Each row is followed by its class.
[ 27 -37   0  16 -15   5 -21  26  62 -43  29  59  18 -20  27 -60  56   8
  29 -24 -17  -4   1  -4 -18  28   0 -16 -34 -30  -4 -29]	suv
[ -30  -57   11   -1   21   24  -15   41   22  -31   23   78   20 -101
   -7  -76   17   19   41    5    9  -18    5  -11  -37   55   34  -27
  -37   -5   -5  -27]	Fot
[ 34 -17 -11  16 -34  18 -19  23  70 -49  46  59  18  -8  21 -44  42  10
  14 -44 -21  10   9   4 -21  30 -10   8 -29 -20   9 -28]	suv
[ 16 -22 -14  28   0  22 -38  29  76 -49  30  76   1 -24  22 -49  66   8
  21 -36  -7   2  -7  -4 -23  30   7   4 -50 -22  -1 -43]	Diru
[-29 -62   3   7  19  25 -25  36  38 -20  18 100  11 -89   4 -73  15  21
  53 -11  -2 -33   7 -30 -30  43  28 -15 -40 -16 -18 -30]	bel
[ -11  -69   -3   -6    3   22  -32   33   19  -32   32  100   12 -103
   13  -65   -2    4   60  -11    1  -36   24  -25  -30   41   39  -15
  -29   -9   -9  -32]	giv
[ -9 -61  -4  -5  -6  15 -28  31  23 -42  28  85  20 -90  10 -61   5  -3
  61  -3   0 -31  20 -26 -25  39  38 -22 -30  -6  -5 -30]	mup
[ 24 -19 -12  28 -29  12 -40  27  61 -45  44  60  11  -4  21 -31  53   9
  -1 -45 -15  19   1  -5 -22  22   5  -2 -38 -24  14 -29]	Lopaz
[ 27 -36   2  13 -12   9 -42  24  60 -41  18  65  14 -26  25 -59  52  13
  20 -27 -11  -6   0  -6 -20  14   2 -28 -37 -26  -2 -42]	Bep
[ -35  -72    3   14    6   11  -14   27   24  -25   22   89    4 -101
   -3  -77   16    7   61   -8   -8  -48   18  -13  -35   53   29  -14
  -33  -16  -31  -16]	suv
[-39 -52  11  -6   6  16  -7  32  45 -24   9  72  31 -80   2 -73  19  15
  49   0  -3 -28   5 -29 -31  41  33  -5 -31  -4  -8 -36]	mup
[ 23 -38  -5   3 -20  18 -39  13  73 -49  19  89   7 -29  17 -33  55  -5
  30 -34  -6   2  14  11  -9  26  -3   4 -45  -9  -9 -22]	mup
[ -5 -62 -12   6   6  23 -32  45  21 -52  47  73  16 -89  15 -67   5   4
  55  -5   3 -20  19 -26 -29  39  45 -23 -27  -1  -1 -31]	Pato
[ 30 -25   4  12 -13  23 -32  23  67 -41  29  74  13 -13  27 -55  49  14
  25 -35 -12   3  -3  -4 -33  21  11 -29 -39 -16   9 -39]	Fot
[ 15 -25  10   6 -13  22 -23  24  99 -35  19  63  19   5  32 -64  55  18
  19 -33 -13   1  -6  -8 -34  13   7 -24 -30 -12   4 -46]	Pato
[-42 -66  13   2  16  16 -14  20  21 -18  20  77  38 -93  15 -66  15  17
  46 -11 -15 -33   5 -32 -17  61  12  11 -28 -24  -9   5]	vuduz
[-32 -67  17  -4  18  16 -10  30  37 -30  22  60  39 -89  21 -89  26  27
  42  -1   1 -24   8 -31 -18  56  16  -1 -26 -17 -13  -2]	Pato
[ -8 -66  -9  -1   5  14 -30  35  37 -37  38  85  18 -97   3 -48  -4   1
  56 -16   2 -23  19 -18 -21  45  53  -9 -29 -10  -2 -32]	rekuv
[-35 -64  12 -10   8  11 -11  30  24 -26  27  89  34 -91  10 -70   9  24
  48 -12  -6 -28  13 -23 -27  57  21  -9 -28 -17  -6 -18]	Fot
[-14 -64  -7  11   9  22 -31  39   6 -45  45  86  22 -84  13 -54   7  -3
  58  -8 -14 -18  12 -23 -23  39  37 -12 -29 -10   3 -27]	vuduz
[ 17 -47  -3  12 -10  15 -39  31  59 -50  34  86  19 -31  25 -29  52  -1
  28 -33 -21  11   4  11  -4  37  -4  -1 -42 -20   3 -23]	vuduz
[ 20  -3  -8  17 -34  13 -12   8  76 -32  32  54  11  17  25 -20  52  11
  -3 -53 -24  38  -5 -10 -21   2   8   8 -18  -6  19 -49]	lome
[-18 -66  -9   0  -3  26 -32  41   8 -34  44  84  23 -86  10 -57   4   9
  42  -5  -2 -21  17 -23 -33  44  48 -22 -34 -15   2 -30]	Lopaz
[ 29 -37  -9   7 -13  14 -42  25  60 -55  34 100   1 -23  21 -27  48  -3
  29 -40 -12  15  14  19 -12  24   1  -6 -44 -11   1 -36]	Fot
[-26 -65   7   5  29  30 -17  44  32 -32  20  87  16 -90  -1 -78  21  19
  48   0   7 -23   2 -21 -25  41  36  -9 -41 -16 -13 -32]	bel
[ 16 -21   7  15 -26  13 -34  22  68 -34  29  63   9   4  24 -55  58  11
   7 -26 -16   4 -11  -4 -36  19   8 -36 -39 -29   5 -39]	Lopaz
[-34 -49   9   5   6  21   3  27  27 -27  27  65  16 -81  -2 -80  16  12
  45   3  -2 -25   2 -15 -39  44  29 -19 -22  -8 -14 -22]	suv
[ 38 -36  -1  26   7  14 -49  21  78 -58  30  51  22 -48  24 -53  62   4
  15 -36  -6   3  -3   6  -8  46 -11  24 -45 -33  -2 -15]	rekuv
[ -40  -76    1  -10   12   14   -9   34   20  -13   14   79   35 -103
   10  -58   10   22   48   -7  -14  -25   17  -29  -23   53   40    6
  -30  -11  -11  -42]	lome
[ 31 -32   3   7 -11  21 -33  25  93 -45  32  57  25 -21  14 -56  51  12
  17 -37 -11   3  -5   4 -21  27  18  -4 -40 -24   7 -40]	rekuv
[ 14 -55  -8  -1 -17  15 -44  38  67 -44  27 114   4 -43  17 -26  42   0
  28 -37  -6   2  21  18 -13  26   4  -5 -41  -9  -5 -50]	giv
[-16 -65 -13   2  -1  26 -35  33  10 -36  45  92  14 -84   9 -54   4   2
  48  -8  -1 -15  19 -20 -30  41  49 -21 -36 -11  -3 -24]	Lopaz
[ 25 -25  -4  11 -14  18 -39  12  80 -38  24  64  15 -15  13 -61  51  19
  14 -42 -12   2  -3  -6 -22  10   9 -14 -37 -18   3 -39]	Bep
[-47 -62  11  -2  10  16  -9  37  34 -18  23  77  23 -84  -2 -72  18  21
  37  -2  -2 -16   3 -15 -32  56  39 -12 -37 -16 -10 -19]	Lopaz
[-37 -58  14  -1  13  12  -9  44  52 -29  23  69  19 -89 -14 -65  18  17
  37   0   6 -13   2  -5 -31  50  40 -17 -32  -8  -8 -35]	rekuv
[-32 -50  19  -6  22  34  -2  38  35 -25  17  78  14 -81  -5 -65  17  20
  32   8  13  -7  -3 -12 -27  36  29 -22 -30  -4  -7 -26]	bel
[-36 -53  18  -9  25  30   1  32  38 -21  15  82  21 -81   1 -71  15  22
  39   3   8 -14  -3 -21 -23  41  28  -7 -29 -11 -10 -19]	bel
[ 33 -23  -5  28 -19  23 -28  31  87 -58  43  55  18   1  26 -55  57  13
   9 -47 -11  13   4  -1 -27  19  -3  -1 -35 -18  11 -30]	Pato
[-35 -71   4   8   8  20 -31  31  29 -20  22  94  11 -92   5 -72  20  11
  48  -9  -6 -29  10 -16 -34  52  40 -18 -42 -18 -18 -20]	Lopaz
[ -1 -34  -2   7 -24  16 -21  34  83 -38  30 108   0  -5  22 -34  49   4
  28 -35 -14   4   3   9 -27  22   9 -27 -41 -17  -1 -55]	Diru
[ -34  -67    3    4   22   18  -22   39   27  -23   14   72   22 -114
   -9  -74   10   30   42   -8    8  -33   17  -20  -31   51   36   -9
  -38  -11  -13  -26]	Bep
[ 23 -47  -3   3 -15  19 -46  29  68 -51  28  97   1 -46  18 -48  55   2
  24 -33  -8   5   9  21 -11  38  -7   2 -46 -16 -12 -32]	giv
[-54 -63  20 -22   4  18   0  16  35  -8  15  90  30 -85   8 -72  14  27
  38  -9  -1 -27  10 -29 -24  43  17   3 -20 -13 -17 -11]	giv
[ 32 -15   0  12 -29  13 -28  14  83 -50  25  60  23  -2  22 -38  55   5
  10 -40 -13  15   7  -4 -14  16 -17   4 -34 -15  10 -26]	mup
[ 29 -24   4  12 -22  21 -33  12  71 -39  37  60  19   1  26 -65  55  10
  10 -33 -15   8  -9  -6 -27  22  10 -22 -38 -32   9 -24]	Lopaz
[  8 -35  12   4 -21  15 -26  29  95 -40  22  83   9  -8  18 -36  55   4
  17 -31 -13  10  -8  21 -25  21   7 -17 -34 -17  -2 -50]	rekuv
[ 25 -18  -2  18 -27  20 -32  19  66 -41  39  61  18   5  27 -39  52  11
  -2 -42 -18  19   1  -3 -22  23  -5   7 -36 -28  14 -24]	Lopaz
[-46 -55  13  -1  23  27  -6  36  44 -12   9  93  14 -79  -2 -66  13  28
  44  -8   4 -29   3 -26 -35  38  33  -8 -33 -11 -13 -34]	bel
[  7 -20 -11  23  -9  25 -30  28  82 -47  34  80   6 -14  20 -42  61   8
  15 -41 -10   7  -5   0 -25  26   3   8 -44 -19   2 -47]	Diru
[ 36 -12   5   6 -21  22 -27  14  79 -43  37  67  28 -11  25 -53  42  18
   5 -50 -18  16   4   1 -21  37 -20   9 -32 -22  20 -23]	Fot
[-39 -65   7   2   4  11 -18  27  37 -24   9  83  20 -96  -6 -70  23  16
  52  -7  -1 -39  19 -26 -28  49  25  -7 -41 -10 -21 -17]	mup
[ 37 -41  -4  29   6  22 -46  31  80 -60  30  58  19 -35  32 -68  65  10
  22 -34  -4  -5   4   0 -23  38  -8   0 -47 -26  -4 -22]	Pato
[-43 -63   1   8  15  13 -15  34  43 -20  20  98  11 -97   4 -77  16  16
  58 -12  -6 -36  12 -29 -29  60  34  -8 -43 -19 -18 -28]	Diru
[ 42 -49 -10  21 -11  24 -41  24  50 -52  31  78   5 -45  28 -43  55  -3
  27 -34 -16  10  12  14 -18  40   2  -2 -48 -22  -6 -31]	lome
[ -7 -59 -22   8   1  19 -27  38  13 -40  44  84  14 -95   6 -62  -1  -1
  60  -8  -6 -31  24 -22 -32  43  39 -11 -28  -7  -7 -38]	suv
[-48 -73   8   3   8  12 -22  35  29 -17  21  91  19 -93   1 -71  18  18
  45  -8  -9 -27  12 -18 -30  58  36 -11 -41 -19 -18 -19]	Lopaz
[ 33 -28   0  18 -12  29 -38  18  58 -44  36  58  25 -22  29 -47  46  11
  21 -38 -21  -1  -1 -10 -20  33   0   0 -39 -25  13 -16]	vuduz
[ 13 -31  -5   2 -18  27 -28  19  79 -42  33 100   6  -8  19 -26  46   9
  19 -46 -11  16   1   6  -8  13   1   5 -34 -14   0 -33]	bel
[ 41 -37   0  23   8  29 -46  27  64 -59  33  72  23 -44  30 -67  60  10
  24 -35  -8   4   0   7 -25  46 -13  -5 -50 -27   3 -21]	Fot
[ 25 -18  -6   6 -35  22 -27  21  81 -41  38  83   5  -2  19 -32  42   9
   9 -51 -12  18   8   2 -23   9   3  -1 -29  -9  12 -42]	giv
[ -9 -69 -10   5   4  23 -19  35  11 -26  29  83  15 -96   9 -50   5   4
  50  -9  -4 -16  24 -24 -33  42  46 -22 -34  -7  -5 -38]	lome
[ 11 -14  -4   9 -18  16 -20  11  75 -22  18  51  16  -4  25 -33  54  19
   9 -40 -21  16  -9 -19 -28   7  22  -8 -26  -6   9 -56]	lome
[ 25 -21  -8  27   4  31 -36  23  77 -50  32  67  16 -25  35 -61  63   8
  20 -35 -10   4 -10  -8 -21  34  -2  11 -45 -26   4 -35]	Diru
[ 32  -6   8  14 -10   9 -28  11  67 -41  25  48  17   0  34 -57  60  16
  14 -33 -15  14 -15 -17 -20  15   0 -12 -29 -21  14 -30]	Fot
[ -5 -70 -21  -1   1  15 -38  34  14 -52  47  96  16 -93   5 -54  -2   0
  59 -20  -5  -9  28 -14 -10  28  47 -10 -29  -3  -4 -34]	Bep
[-33 -60  11  -2  28  30 -13  42  33 -18  10  87  17 -97  -2 -66  12  25
  42   0  11 -28   6 -23 -28  47  29  -6 -37 -12 -12 -28]	bel
[  3 -47  15   8 -13   7 -30  16  63 -36  18  93  17 -22  35 -25  52  -3
  23 -32 -23   3   1  12  -7  36 -27  -7 -31 -26  -4  -9]	vuduz
[ 30 -40  -5   7 -13  15 -38  29  67 -53  36  96  13 -25  22 -36  48   4
  28 -41 -13  18  13  17 -14  32  -1 -11 -45 -14   4 -33]	Fot
[ 48 -35  -7  25  -9  11 -47  21  51 -53  30  51  14 -34  25 -64  55  15
  21 -34  -9  -4   6 -10 -12  23   1 -11 -45 -34  -1 -21]	Bep
[ 27 -46   5   9 -17  11 -35  20  81 -49  31  82   4 -28  19 -40  53  -4
  28 -35  -9   4   0  19 -12  31  10 -12 -39 -26  -7 -22]	rekuv
[ -44  -68    5   -8   10   19  -21   29   22  -17   14   83   30 -104
    2  -68    8   26   37   -7   -2  -35   16  -24  -26   48   17   -3
  -32  -15  -17  -22]	Bep
[ -40  -72   12    6   17   12  -15   38   47  -20   15   78   24 -102
   -6  -66   12   16   47  -11   -5  -37   12  -18  -29   56   36    5
  -38  -19  -17  -26]	rekuv
